Here is a tiny trained network, its code and every weight. The questions are about switching its units off for an input and a class, where a switched-off unit gives its printed mean instead of its output.

import numpy as np


def w(rows, s, z=0):
    codes = np.array(rows[::2]) - 128.0
    scale = np.full(codes.shape[1], s)
    scale[-1] = z or s
    return codes * scale


def norm(h):
    return h / np.sqrt((h * h).mean(-1, keepdims=True) + 1e-5)


def f(y):
    return np.maximum(y, 0)


def log_softmax(a):
    a = a - a.max(-1, keepdims=True)
    return a - np.log(np.exp(a).sum(-1, keepdims=True))


def net(x, mask):
    res = np.array(x, float).reshape(1, 6) / 4 @ E
    u = 0
    for l in range(3):
        y = f(norm(res) @ A[l][:, :-1].T + A[l][:, -1])
        res = res + np.where(mask[u : u + 4], y, B[l][:, -1]) @ B[l][:, :-1]
        u += 4
    return log_softmax(norm(res)[-1] @ U[:, :-1].T + U[:, -1])


A, B = {}, {}
E = w([
[118,133,113,124],'x0',
[126,120,130,122],'x1',
[156,254,174,98],'x2',
[130,121,139,118],'x3',
[136,122,144,126],'x4',
[66,109,173,102],'x5',
],0.011)
A[0] = w([
[127,1,72,132,112],'L0N1',
[78,162,9,119,155],'L0N2',
[145,70,175,128,115],'L0N3',
[194,239,144,134,249],'L0N4',
],0.0088,0.0012)
B[0] = w([
[125,254,113,210,255],'L0N1',
[162,124,208,101,170],'L0N2',
[156,194,60,165,167],'L0N3',
[68,144,99,166,236],'L0N4',
],0.0078,0.0074)
A[1] = w([
[72,45,144,162,187],'L1N1',
[71,254,157,171,255],'L1N2',
[102,166,122,205,141],'L1N3',
[137,82,196,244,154],'L1N4',
],0.008,0.0022)
B[1] = w([
[163,210,25,82,146],'L1N1',
[133,19,192,136,247],'L1N2',
[198,3,173,23,198],'L1N3',
[18,149,188,71,164],'L1N4',
],0.0064,0.013)
A[2] = w([
[74,255,119,176,218],'L2N1',
[225,142,76,108,250],'L2N2',
[18,188,42,233,218],'L2N3',
[222,156,116,237,35],'L2N4',
],0.007,0.0018)
B[2] = w([
[108,151,209,156,159],'L2N1',
[1,152,115,87,218],'L2N2',
[158,230,208,143,216],'L2N3',
[83,97,187,36,254],'L2N4',
],0.0097,0.0032)
U = w([
[115,251,162,210,210],'0',
[134,104,151,117,145],'1',
[54,145,97,49,138],'2',
[122,88,121,82,123],'3',
[136,117,136,108,125],'4',
[161,101,101,95,197],'5',
[230,115,62,152,3],'6',
[218,154,48,152,18],'7',
],0.012,0.0057)

Each question gives the input, the list of numbers given to net, and the class t.
The units are the neurons (one row each of A and B). Each row of codes is followed by its name. A weight is (code - 128) times the scale printed after its matrix; where a second scale follows, it is the last column's (A, B and U).
mask holds one flag per neuron, layer by layer. A switched-off neuron (its flag False) gives its mean, the last column of its row in B, instead of its output. The means were averaged over made-up inputs and are rounded, as every weight is.
A unit's drop is (log p(t) with every unit on - log p(t) with that unit switched off) / (log p(t) with every unit on - log p(t) with every unit switched off).
The circuit of an input: a set's keep is (log p(t) with only the set's units on - log p(t) with every unit switched off) / (log p(t) with every unit on - log p(t) with every unit switched off). Starting from all 12 units, units are removed one at a time, each time the one whose removal leaves the highest keep (on an exact tie, the one counted first), for as long as the keep stays at least 0.8.
units of the circuit, in order: the units of the circuit, biggest drop first
unit that matters most: the unit with the biggest drop
top k neurons: the k neurons with the biggest drops, biggest first
top k neurons in layer l: the k neurons of layer l with the biggest drops, biggest first
drop of u: that unit's drop, to one decimal
input [4,-3,7,3,-5,-8], class 2: units of the circuit, in order -> [L0N1, L2N2]
input [-2,1,-8,2,-8,4], class 0: units of the circuit, in order -> [L2N3, L1N2, L0N1]
input [4,4,-4,7,8,-8], class 2: units of the circuit, in order -> [L2N2, L1N2]
input [8,-2,5,-5,3,0], class 4: units of the circuit, in order -> [L0N1, L1N2]
input [8,-5,-8,7,-4,8], class 0: top 4 neurons -> [L2N3, L1N2, L0N1, L1N1]
input [-6,7,5,-4,0,-4], class 1: top 3 neurons -> [L0N1, L1N2, L0N4]
input [3,-7,0,-4,-4,-4], class 1: unit that matters most -> L0N2
input [2,2,-7,0,5,-5], class 0: units of the circuit, in order -> [L2N3, L0N1]
input [-7,-4,-7,-4,-2,7], class 0: top 3 neurons -> [L2N3, L1N2, L1N1]
input [6,-6,4,8,0,1], class 3: top 3 neurons -> [L0N1, L1N2, L2N3]
input [2,3,-8,5,6,-4], class 0: top 4 neurons -> [L2N3, L1N2, L0N1, L1N4]
input [-3,-6,4,3,3,-5], class 1: top 3 neurons -> [L1N2, L0N4, L0N1]
input [1,4,-7,-3,-7,-5], class 0: top 4 neurons -> [L2N3, L1N2, L0N1, L1N4]
input [1,0,2,6,-5,-3], class 3: unit that matters most -> L0N1
input [-3,-1,5,2,3,-7], class 2: top 2 neurons in layer 0 -> [L0N1, L0N2]
input [-5,4,0,-2,-8,-8], class 2: top 2 neurons -> [L2N2, L1N2]
input [-6,-7,-8,-3,8,-7], class 0: top 2 neurons in layer 1 -> [L1N2, L1N4]
input [7,7,-8,7,3,6], class 0: top 2 neurons in layer 2 -> [L2N3, L2N4]
input [4,7,-8,-8,3,-7], class 0: top 2 neurons in layer 1 -> [L1N2, L1N4]
input [7,8,4,-5,-6,-2], class 1: top 2 neurons -> [L0N1, L1N2]
input [-4,0,4,6,-1,-4], class 3: drop of L0N3 -> -0.1
input [4,-7,3,-4,-1,-5], class 1: drop of L1N1 -> 0.2
input [3,-8,-8,-1,3,2], class 0: drop of L1N2 -> 0.3
input [-3,-7,3,-3,-6,-2], class 1: drop of L0N3 -> 0.0
